Here is a tiny trained network, its code and every weight. The questions are about switching its units off for an input and a class, where a switched-off unit gives its printed mean instead of its output.

import numpy as np


def w(rows, s, z=0):
    codes = np.array(rows[::2]) - 128.0
    scale = np.full(codes.shape[1], s)
    scale[-1] = z or s
    return codes * scale


def f(y):
    return np.maximum(y, 0)


def log_softmax(a):
    a = a - a.max(-1, keepdims=True)
    return a - np.log(np.exp(a).sum(-1, keepdims=True))


def net(x, mask):
    res = np.array(x, float).reshape(1, 3) / 4 @ E
    y = f(res @ A[0][:, :-1].T + A[0][:, -1])
    res = res + np.where(mask, y, B[0][:, -1]) @ B[0][:, :-1]
    return log_softmax(res[-1] @ U[:, :-1].T + U[:, -1])


A, B = {}, {}
E = w([
[207,92,239,171,173,66,162,118,159,203,146,102],'x0',
[145,96,74,118,178,255,195,191,125,70,70,45],'x1',
[44,109,110,88,158,167,114,59,211,80,192,148],'x2',
],0.009)
A[0] = w([
[95,74,96,69,212,149,124,67,228,86,178,132,169],'N1',
[200,123,193,187,187,148,243,195,78,153,48,69,161],'N2',
[125,119,183,113,132,114,99,72,170,138,210,175,218],'N3',
[226,55,201,144,152,136,214,142,133,146,40,70,123],'N4',
[116,110,104,121,114,127,143,126,125,183,70,104,81],'N5',
[174,76,142,174,174,112,249,143,88,137,113,21,167],'N6',
[93,84,81,80,127,120,33,144,59,106,136,89,201],'N7',
[189,201,170,248,110,1,52,122,86,164,197,197,212],'N8',
[144,124,119,167,112,151,104,139,77,110,102,132,90],'N9',
[128,166,152,93,176,77,58,89,135,142,161,192,208],'N10',
[52,50,168,81,172,117,119,58,189,128,246,159,152],'N11',
[147,153,159,111,110,11,66,106,125,176,62,215,155],'N12',
[73,167,29,82,110,168,96,186,104,69,77,113,171],'N13',
[129,182,209,126,55,32,108,121,97,170,164,148,136],'N14',
[102,149,60,108,93,211,121,196,57,92,74,94,190],'N15',
[177,112,94,165,178,159,157,180,77,159,34,75,253],'N16',
],0.0063,0.0022)
B[0] = w([
[50,70,169,98,167,229,101,131,210,110,126,125,216],'N1',
[190,82,180,112,165,100,119,203,38,110,78,8,243],'N2',
[76,142,138,158,97,118,71,122,181,162,254,163,203],'N3',
[146,75,213,126,110,100,83,183,58,119,115,50,226],'N4',
[115,110,132,93,103,169,139,136,121,132,134,108,142],'N5',
[145,74,185,130,186,102,119,160,96,129,129,72,220],'N6',
[114,184,89,118,152,123,138,93,150,163,92,150,174],'N7',
[146,201,158,146,58,49,110,89,32,145,116,148,255],'N8',
[131,111,130,126,169,162,146,126,110,126,123,118,150],'N9',
[70,196,147,170,89,67,36,129,159,143,224,169,197],'N10',
[80,120,173,152,152,158,64,173,209,143,176,107,219],'N11',
[134,189,98,139,69,76,115,72,61,133,123,133,215],'N12',
[188,181,91,69,168,175,237,81,142,63,78,228,219],'N13',
[138,196,94,129,81,86,74,91,77,202,131,116,215],'N14',
[233,177,83,28,182,156,211,92,98,78,37,173,224],'N15',
[218,154,170,50,196,133,159,156,36,102,59,95,225],'N16',
],0.0066,0.0099)
U = w([
[151,179,74,74,165,153,234,99,107,106,49,220,204],'0',
[59,84,169,153,172,163,94,137,201,140,182,151,217],'1',
[154,55,90,182,70,103,188,162,115,148,146,145,5],'2',
[117,197,138,198,48,7,93,80,94,197,155,170,150],'3',
[165,82,205,123,176,92,149,206,62,139,68,2,143],'4',
],0.0071,0.0016)

Each question gives the input, the list of numbers given to net, and the class t.
The units are the neurons (one row each of A and B). Each row of codes is followed by its name. A weight is (code - 128) times the scale printed after its matrix; where a second scale follows, it is the last column's (A, B and U).
mask holds one flag per neuron, in row order. A switched-off neuron (its flag False) gives its mean, the last column of its row in B, instead of its output. The means were averaged over made-up inputs and are rounded, as every weight is.
A unit's drop is (log p(t) with every unit on - log p(t) with that unit switched off) / (log p(t) with every unit on - log p(t) with every unit switched off).
The circuit of an input: a set's keep is (log p(t) with only the set's units on - log p(t) with every unit switched off) / (log p(t) with every unit on - log p(t) with every unit switched off). Starting from the 12 units with the biggest drops (on a tie, the unit counted first), units are removed one at a time, each time the one whose removal leaves the highest keep (on an exact tie, the one counted first), for as long as the keep stays at least 0.8.
circuit, biggest first: the units of the circuit, biggest drop first
unit that matters most: the unit with the biggest drop
top k neurons: the k neurons with the biggest drops, biggest first
drop when u is switched off: that unit's drop, to one decimal
input [5,1,3], class 1: unit that matters most : N16
input [4,-2,-4], class 3: top 2 neurons : (N8 N14)
input [-3,-4,5], class 1: circuit, biggest first : (N1 N11)
input [-4,6,-3], class 0: top 2 neurons : (N13 N15)
input [-3,7,-3], class 0: top 3 neurons : (N13 N15 N11)
input [4,-5,8], class 1: top 2 neurons : (N11 N1)
input [-1,-6,8], class 1: top 2 neurons : (N1 N11)
input [6,-3,8], class 1: top 2 neurons : (N1 N11)
input [-6,-3,2], class 0: drop when N13 is switched off : 0.4
input [4,-3,6], class 1: drop when N11 is switched off : 0.7
input [0,-1,2], class 1: drop when N8 is switched off : 0.2
